Below is a small trained network, with its code and all its weights. Each question gives an input and a target symbol and asks what happens when units are switched off, that is, made to give their printed mean instead of their output.

import numpy as np


def w(rows, s, z=0):
    codes = np.array(rows[::2]) - 128.0
    scale = np.full(codes.shape[1], s)
    scale[-1] = z or s
    return codes * scale


def f(y):
    return np.maximum(y, 0)


def softmax(a):
    e = np.exp(a - a.max(-1, keepdims=True))
    return e / e.sum(-1, keepdims=True)


def log_softmax(a):
    a = a - a.max(-1, keepdims=True)
    return a - np.log(np.exp(a).sum(-1, keepdims=True))


def net(x, mask):
    ids = ['γζηθλξπσω'.index(c) for c in x.split()]
    T = len(ids)
    res = E[ids] + P[:T]
    r = res
    for j in range(2):
        rows = slice(3 * j, 3 * j + 3)
        q, k, v = (r @ M[0][rows].T for M in (Q, K, V))
        z = softmax(np.where(np.tri(T) > 0, q @ k.T / 3**0.5, -1e9)) @ v
        o = O[0][rows]
        res = res + np.where(mask[j], z, o[:, -1]) @ o[:, :-1]
    y = f(res @ A[0][:, :-1].T + A[0][:, -1])
    res = res + np.where(mask[2:6], y, B[0][:, -1]) @ B[0][:, :-1]
    return log_softmax(res[-1] @ U[:, :-1].T + U[:, -1])


Q, K, V, O, A, B = {}, {}, {}, {}, {}, {}
E = w([
[201,157,121,110,154],'γ',
[127,73,160,203,109],'ζ',
[222,87,94,209,112],'η',
[254,161,10,143,79],'θ',
[225,118,88,164,104],'λ',
[176,67,124,228,103],'ξ',
[66,80,187,162,65],'π',
[154,164,25,105,22],'σ',
[134,196,136,34,154],'ω',
],0.0095)
P = w([
[167,181,155,137,73],'0',
[104,144,69,139,158],'1',
[219,128,185,99,123],'2',
[135,52,121,82,74],'3',
[59,120,77,140,75],'4',
[192,126,219,71,103],'5',
[92,4,147,48,87],'6',
],0.017)
Q[0] = w([
[143,123,143,84,38],'h1',
[179,150,104,114,176],'h1',
[139,109,123,61,189],'h1',
[121,212,153,127,147],'h2',
[165,169,195,139,48],'h2',
[134,1,97,44,163],'h2',
],0.012)
K[0] = w([
[126,52,99,84,27],'h1',
[180,202,136,83,87],'h1',
[159,141,158,9,154],'h1',
[164,100,109,60,188],'h2',
[61,101,123,10,92],'h2',
[159,252,164,204,58],'h2',
],0.012)
V[0] = w([
[102,108,147,199,85],'h1',
[63,107,118,144,183],'h1',
[152,155,186,108,178],'h1',
[45,204,198,26,109],'h2',
[108,78,248,186,200],'h2',
[45,111,186,191,76],'h2',
],0.013)
O[0] = w([
[145,121,86,83,136,203],'h1',
[193,219,106,184,108,3],'h1',
[124,83,98,154,104,29],'h1',
[97,45,99,188,49,140],'h2',
[175,8,129,110,191,16],'h2',
[73,76,166,156,169,194],'h2',
],0.013,0.006)
A[0] = w([
[203,86,211,80,165,94],'n1',
[143,129,254,50,137,93],'n2',
[14,74,69,182,90,51],'n3',
[99,196,50,116,137,253],'n4',
],0.0092,0.0049)
B[0] = w([
[10,201,125,109,101,213],'n1',
[198,109,137,139,174,254],'n2',
[148,148,30,84,156,234],'n3',
[135,62,115,208,159,242],'n4',
],0.014,0.0096)
U = w([
[152,84,131,197,135,193],'γ',
[111,57,104,126,149,70],'ζ',
[74,163,128,128,88,87],'η',
[154,177,96,68,76,77],'θ',
[168,166,126,76,132,91],'λ',
[116,186,131,67,121,64],'ξ',
[42,75,206,120,81,149],'π',
[244,73,160,102,109,198],'σ',
[169,2,187,141,1,255],'ω',
],0.0085,0.0051)

Each question gives the input, a string of symbols that net reads in full, and the target symbol t.
The units are the heads (3 rows each of Q, K, V and O) and the neurons (one row each of A and B). Each row of codes is followed by its name. A weight is (code - 128) times the scale printed after its matrix; where a second scale follows, it is the last column's (O, A, B and U).
mask holds one flag per unit, heads first, then neurons. A switched-off unit (its flag False) gives its mean, the last column of its rows in O or B, instead of its output. The means were averaged over made-up inputs and are rounded, as every weight is.
A unit's drop is (log p(t) with every unit on - log p(t) with that unit switched off) / (log p(t) with every unit on - log p(t) with every unit switched off).
The circuit of an input: a set's keep is (log p(t) with only the set's units on - log p(t) with every unit switched off) / (log p(t) with every unit on - log p(t) with every unit switched off). Starting from all 6 units, units are removed one at a time, each time the one whose removal leaves the highest keep (on an exact tie, the one counted first), for as long as the keep stays at least 0.8.
units of the circuit, in order: the units of the circuit, biggest drop first
most important unit: the unit with the biggest drop
top k neurons: the k neurons with the biggest drops, biggest first
which heads matter: for each layer, one digit per head in row order, 1 if its drop is at least 0.15 and else 0, layers parted by /
input ζ γ π λ ω ω, target ω: units of the circuit, in order	h2
input ζ ζ ω σ, target π: which heads matter	11
input η η λ ω ζ ξ, target ω: units of the circuit, in order	h2; n3
input θ ζ ξ λ, target γ: which heads matter	01
input η λ π, target π: which heads matter	11
input λ η ξ, target ξ: which heads matter	01
input ξ π γ, target π: units of the circuit, in order	n1; h1
input ζ π γ ζ, target π: units of the circuit, in order	h2; n1
input ω π ζ ξ, target θ: which heads matter	01
input σ ω π ω θ, target γ: units of the circuit, in order	n4; h2
input π λ ξ ω σ, target γ: which heads matter	11
input ζ ω λ ω, target π: which heads matter	11
input η π λ η ξ π γ, target λ: which heads matter	01
input ω γ π, target ω: which heads matter	01
input ξ γ ω ω ζ η ζ, target ξ: top 2 neurons	n1; n4
input ξ π ζ ω, target ξ: top 3 neurons	n1; n4; n2
input σ ζ ξ ω ζ ζ, target ω: units of the circuit, in order	h2; n3
input π ω θ ω γ, target γ: most important unit	n4
input π λ π ξ σ, target γ: units of the circuit, in order	n4; n1
input ω σ γ π π π ω, target θ: most important unit	n3
input θ π η π, target γ: units of the circuit, in order	n4; h2; n1; n3
input γ η λ λ π, target γ: which heads matter	10
input θ π θ π π ζ, target π: which heads matter	01
input λ ζ ω ω, target σ: units of the circuit, in order	n1; h2; n2; n4
input θ ζ λ ω ω ω ζ, target γ: which heads matter	11
input θ θ θ ζ, target γ: which heads matter	01
input ω π ξ π, target θ: which heads matter	01
